Below are the code and all the weights of a small trained network. Each question names an input and a target symbol and asks about switching units off, where a switched-off unit gives its printed mean instead of its output.

import numpy as np


def w(rows, s, z=0):
    codes = np.array(rows[::2]) - 128.0
    scale = np.full(codes.shape[1], s)
    scale[-1] = z or s
    return codes * scale


def f(y):
    return np.maximum(y, 0)


def softmax(a):
    e = np.exp(a - a.max(-1, keepdims=True))
    return e / e.sum(-1, keepdims=True)


def log_softmax(a):
    a = a - a.max(-1, keepdims=True)
    return a - np.log(np.exp(a).sum(-1, keepdims=True))


def net(x, mask):
    ids = ['αβδεζηθλμπστφψω'.index(c) for c in x.split()]
    T = len(ids)
    res = E[ids] + P[:T]
    u = 0
    for l in range(2):
        q, k, v = (res @ M[l].T for M in (Q, K, V))
        z = softmax(np.where(np.tri(T) > 0, q @ k.T / 4**0.5, -1e9)) @ v
        res = res + np.where(mask[u], z, O[l][:, -1]) @ O[l][:, :-1]
        u += 1
        y = f(res @ A[l][:, :-1].T + A[l][:, -1])
        res = res + np.where(mask[u : u + 4], y, B[l][:, -1]) @ B[l][:, :-1]
        u += 4
    return log_softmax(res[-1] @ U[:, :-1].T + U[:, -1])


Q, K, V, O, A, B = {}, {}, {}, {}, {}, {}
E = w([
[40,114,71,166,159,189,154,79],'α',
[138,106,90,104,144,128,72,117],'β',
[149,114,122,114,81,169,109,118],'δ',
[62,134,145,167,196,60,85,115],'ε',
[171,122,136,179,101,103,161,60],'ζ',
[149,138,128,92,191,146,156,81],'η',
[126,51,163,167,111,154,159,123],'θ',
[46,138,205,168,168,135,209,110],'λ',
[60,182,159,80,111,249,152,114],'μ',
[141,158,156,137,139,141,142,53],'π',
[141,135,103,180,83,88,82,90],'σ',
[121,44,218,86,158,137,163,158],'τ',
[96,212,76,158,142,150,112,155],'φ',
[113,14,169,191,119,65,125,75],'ψ',
[154,167,186,49,129,140,134,56],'ω',
],0.015)
P = w([
[140,83,207,140,179,208,51,139],'0',
[151,118,144,178,95,124,118,93],'1',
[106,49,85,38,155,29,177,156],'2',
[92,124,188,140,81,132,110,116],'3',
[96,86,148,169,78,131,95,52],'4',
[104,58,79,1,146,97,196,146],'5',
],0.0085)
Q[0] = w([
[220,211,106,154,150,127,115,207],'0.h1',
[180,232,171,168,106,156,72,149],'0.h1',
[156,97,193,225,45,144,108,73],'0.h1',
[90,1,44,53,184,44,208,217],'0.h1',
],0.0062)
K[0] = w([
[138,113,56,121,157,49,170,187],'0.h1',
[88,180,107,90,75,66,198,129],'0.h1',
[89,99,123,125,1,100,154,81],'0.h1',
[177,84,201,109,209,202,69,154],'0.h1',
],0.0082)
V[0] = w([
[108,255,81,181,47,131,58,166],'0.h1',
[143,94,48,137,240,150,28,128],'0.h1',
[113,98,138,207,26,137,94,181],'0.h1',
[113,160,133,90,75,171,50,69],'0.h1',
],0.006)
O[0] = w([
[104,228,34,125,113,102,105,204,36],'0.h1',
[146,98,102,76,183,153,1,75,254],'0.h1',
[153,91,100,176,19,94,95,207,138],'0.h1',
[213,191,79,60,43,158,76,140,188],'0.h1',
],0.0061,0.0042)
A[0] = w([
[63,160,161,220,148,202,88,120,70],'0.n1',
[112,107,128,190,83,254,100,134,76],'0.n2',
[150,108,109,19,86,69,162,118,3],'0.n3',
[152,225,181,184,54,175,113,60,44],'0.n4',
],0.0069,0.00069)
B[0] = w([
[20,245,122,217,199,179,136,239,244],'0.n1',
[113,33,40,122,83,151,185,242,253],'0.n2',
[129,186,39,88,207,45,242,160,182],'0.n3',
[221,255,143,152,51,102,205,175,184],'0.n4',
],0.0063,0.0046)
Q[1] = w([
[225,114,133,86,57,137,83,42],'1.h1',
[74,131,26,3,204,99,160,61],'1.h1',
[143,212,194,166,108,208,39,31],'1.h1',
[166,4,91,32,219,97,176,87],'1.h1',
],0.0059)
K[1] = w([
[226,93,142,111,43,104,81,55],'1.h1',
[142,125,105,92,254,216,57,160],'1.h1',
[160,221,63,84,131,28,168,40],'1.h1',
[174,74,188,76,198,201,83,174],'1.h1',
],0.0061)
V[1] = w([
[94,164,97,129,115,189,167,215],'1.h1',
[43,181,36,136,155,101,31,116],'1.h1',
[170,2,35,44,53,158,138,140],'1.h1',
[147,224,99,51,82,73,142,127],'1.h1',
],0.0072)
O[1] = w([
[98,180,120,112,101,165,214,172,215],'1.h1',
[209,121,75,153,225,102,112,195,185],'1.h1',
[174,58,57,48,76,145,154,154,114],'1.h1',
[254,176,191,110,104,136,71,155,8],'1.h1',
],0.0081,0.011)
A[1] = w([
[136,58,160,57,176,100,130,188,93],'1.n1',
[97,101,146,105,63,153,133,144,77],'1.n2',
[100,85,159,51,144,157,80,19,251],'1.n3',
[96,207,254,130,166,187,123,148,49],'1.n4',
],0.0071,0.0032)
B[1] = w([
[133,217,24,193,64,214,138,59,203],'1.n1',
[93,123,162,120,68,117,89,155,197],'1.n2',
[253,84,213,155,167,201,84,132,255],'1.n3',
[87,157,151,113,65,152,59,134,225],'1.n4',
],0.0076,0.0065)
U = w([
[73,143,51,201,122,130,190,146,75],'α',
[179,52,59,106,125,146,3,160,211],'β',
[127,107,102,26,48,121,96,196,201],'δ',
[112,139,162,217,203,53,77,130,203],'ε',
[142,155,120,225,49,109,163,34,175],'ζ',
[203,130,200,174,213,195,158,100,136],'η',
[10,47,150,45,57,81,114,153,77],'θ',
[64,163,193,161,121,143,158,83,84],'λ',
[85,170,153,34,99,182,113,190,148],'μ',
[121,191,127,166,96,188,109,42,110],'π',
[211,127,82,213,71,69,125,192,198],'σ',
[123,104,180,167,118,215,155,90,1],'τ',
[157,216,118,156,144,121,113,210,107],'φ',
[94,41,123,182,96,88,73,88,81],'ψ',
[150,202,185,60,146,195,140,82,153],'ω',
],0.0057,0.0044)

Each question gives the input, a string of symbols that net reads in full, and the target symbol t.
The units are the heads (4 rows each of Q, K, V and O) and the neurons (one row each of A and B). Each row of codes is followed by its name. A weight is (code - 128) times the scale printed after its matrix; where a second scale follows, it is the last column's (O, A, B and U).
mask holds one flag per unit, layer by layer, with each layer's heads first. A switched-off unit (its flag False) gives its mean, the last column of its rows in O or B, instead of its output. The means were averaged over made-up inputs and are rounded, as every weight is.
A unit's drop is (log p(t) with every unit on - log p(t) with that unit switched off) / (log p(t) with every unit on - log p(t) with every unit switched off).
The circuit of an input: a set's keep is (log p(t) with only the set's units on - log p(t) with every unit switched off) / (log p(t) with every unit on - log p(t) with every unit switched off). Starting from all 10 units, units are removed one at a time, each time the one whose removal leaves the highest keep (on an exact tie, the one counted first), for as long as the keep stays at least 0.8.
units of the circuit, in order: the units of the circuit, biggest drop first
k most important neurons: the k neurons with the biggest drops, biggest first
k most important neurons of layer l: the k neurons of layer l with the biggest drops, biggest first
input η λ ζ, target η: units of the circuit, in order -> (0.h1, 1.n3, 1.h1, 0.n2)
input η α α ε ε ω, target η: units of the circuit, in order -> (1.n3, 0.h1, 1.h1)
input η θ α, target η: units of the circuit, in order -> (1.n3, 0.h1, 1.h1, 0.n2)
input β β α ω θ, target θ: units of the circuit, in order -> (1.h1, 0.h1, 0.n2, 1.n2)
input α β σ α, target α: 3 most important neurons -> (0.n1, 0.n2, 1.n3)
input ε σ ε α τ φ, target ε: 2 most important neurons -> (0.n1, 0.n2)
input μ λ α β σ φ, target μ: 2 most important neurons -> (0.n1, 0.n4)
input α α ε α φ, target φ: units of the circuit, in order -> (1.h1, 0.n1, 0.h1)
input α α φ σ, target σ: units of the circuit, in order -> (0.h1, 1.h1)
input ε α α β ε, target ε: units of the circuit, in order -> (1.h1, 0.h1, 0.n1)
input θ β α θ, target θ: units of the circuit, in order -> (1.h1, 0.h1, 0.n2)
input β ψ α α λ, target λ: units of the circuit, in order -> (1.h1, 0.h1, 0.n1, 1.n4)
input β ζ θ ε β δ, target β: most important neuron -> (0.n1)
input θ μ ω, target θ: most important neuron of layer 0 -> (0.n3)
input μ α ε φ θ α, target μ: units of the circuit, in order -> (1.h1, 0.h1, 0.n2)
input π ε σ η, target η: 3 most important neurons -> (1.n3, 0.n1, 0.n2)
input η φ β α φ δ, target η: units of the circuit, in order -> (0.h1, 1.n3, 1.h1, 0.n2)
input ε α β δ σ ζ, target ε: 2 most important neurons -> (0.n3, 0.n2)
input φ α β, target φ: 2 most important neurons of layer 0 -> (0.n3, 0.n1)
input β α α, target β: most important neuron of layer 1 -> (1.n3)
input α σ δ, target α: 2 most important neurons of layer 0 -> (0.n3, 0.n1)
input α λ α α τ, target τ: 2 most important neurons -> (1.n3, 0.n1)
